Below are the code and all the weights of a small trained network. Each question names an input and a class and asks about switching units off, where a switched-off unit gives its printed mean instead of its output.

import numpy as np


def w(rows, s, z=0):
    codes = np.array(rows[::2]) - 128.0
    scale = np.full(codes.shape[1], s)
    scale[-1] = z or s
    return codes * scale


def f(y):
    return np.maximum(y, 0)


def log_softmax(a):
    a = a - a.max(-1, keepdims=True)
    return a - np.log(np.exp(a).sum(-1, keepdims=True))


def net(x, mask):
    res = np.array(x, float).reshape(1, 5) / 4 @ E
    y = f(res @ A[0][:, :-1].T + A[0][:, -1])
    res = res + np.where(mask, y, B[0][:, -1]) @ B[0][:, :-1]
    return log_softmax(res[-1] @ U[:, :-1].T + U[:, -1])


A, B = {}, {}
E = w([
[140,172,59,187,153,104,123],'x0',
[137,181,146,130,143,207,72],'x1',
[128,141,128,119,126,129,138],'x2',
[138,131,116,118,113,136,129],'x3',
[252,119,153,131,161,123,140],'x4',
],0.021)
A[0] = w([
[33,174,50,159,130,136,92,189],'N0',
[198,163,47,204,183,111,121,98],'N1',
[171,173,168,126,134,167,81,97],'N2',
[133,106,82,203,136,78,179,177],'N3',
[115,74,255,28,84,140,118,255],'N4',
[11,73,87,89,93,72,151,225],'N5',
[76,61,106,88,116,70,178,197],'N6',
[189,215,139,140,187,191,56,101],'N7',
[124,181,164,145,158,223,37,162],'N8',
[254,61,196,53,168,100,156,171],'N9',
[136,89,78,88,109,95,169,222],'N10',
[51,171,134,118,114,187,87,137],'N11',
[185,73,110,116,104,29,197,181],'N12',
[45,86,176,94,53,140,137,191],'N13',
],0.0097,0.0078)
B[0] = w([
[41,163,49,77,93,124,76,226],'N0',
[201,229,171,156,57,102,135,207],'N1',
[184,95,135,92,171,135,100,187],'N2',
[100,169,101,161,82,102,180,186],'N3',
[141,31,254,134,213,174,85,249],'N4',
[167,164,137,79,103,55,51,229],'N5',
[174,127,158,136,148,30,89,202],'N6',
[216,175,116,109,177,115,48,234],'N7',
[120,125,125,52,128,215,69,237],'N8',
[151,78,88,180,198,148,186,251],'N9',
[108,121,139,165,130,68,126,182],'N10',
[85,129,156,133,91,186,35,197],'N11',
[83,107,148,218,132,106,186,208],'N12',
[179,135,227,128,91,80,44,205],'N13',
],0.0097,0.02)
U = w([
[244,166,191,90,145,59,68,255],'0',
[58,98,217,60,105,229,80,47],'1',
[45,166,44,77,83,25,155,115],'2',
[52,197,21,85,114,214,89,90],'3',
[118,21,169,175,203,131,212,87],'4',
[191,67,135,65,226,248,152,24],'5',
[159,185,121,197,103,117,254,87],'6',
],0.0079,0.0034)

Each question gives the input, the list of numbers given to net, and the class t.
The units are the neurons (one row each of A and B). Each row of codes is followed by its name. A weight is (code - 128) times the scale printed after its matrix; where a second scale follows, it is the last column's (A, B and U).
mask holds one flag per neuron, in row order. A switched-off neuron (its flag False) gives its mean, the last column of its row in B, instead of its output. The means were averaged over made-up inputs and are rounded, as every weight is.
A unit's drop is (log p(t) with every unit on - log p(t) with that unit switched off) / (log p(t) with every unit on - log p(t) with every unit switched off).
The circuit of an input: a set's keep is (log p(t) with only the set's units on - log p(t) with every unit switched off) / (log p(t) with every unit on - log p(t) with every unit switched off). Starting from the 12 units with the biggest drops (on a tie, the unit counted first), units are removed one at a time, each time the one whose removal leaves the highest keep (on an exact tie, the one counted first), for as long as the keep stays at least 0.8.
circuit, biggest first: the units of the circuit, biggest drop first
unit that matters most: the unit with the biggest drop
k most important neurons: the k neurons with the biggest drops, biggest first
drop when u is switched off: that unit's drop, to one decimal
input [1,-7,7,2,-1], class 2: circuit, biggest first : N4, N7
input [3,5,-5,-3,-7], class 3: circuit, biggest first : N0
input [1,7,0,6,0], class 3: circuit, biggest first : N4, N13
input [1,-4,-4,-4,-1], class 2: circuit, biggest first : N4, N7
input [1,1,3,-6,-8], class 3: 3 most important neurons : N0, N4, N11
input [-7,0,7,-5,-6], class 0: 3 most important neurons : N5, N13, N6
input [-2,7,-2,-7,0], class 1: 2 most important neurons : N9, N11
input [-5,1,-1,-1,-2], class 1: 3 most important neurons : N7, N4, N1
input [0,1,-2,8,3], class 5: 2 most important neurons : N5, N13
input [-8,-1,3,-5,-4], class 0: 2 most important neurons : N13, N5
input [-2,1,8,-7,-2], class 1: 2 most important neurons : N7, N1
input [7,0,-4,-1,-1], class 2: drop when N8 is switched off : 0.1
input [1,0,1,-8,8], class 6: drop when N4 is switched off : 0.2
input [-7,-7,6,3,2], class 4: drop when N9 is switched off : 0.1
input [8,-1,-3,8,1], class 6: unit that matters most : N1
input [3,0,6,4,8], class 6: drop when N4 is switched off : 0.1
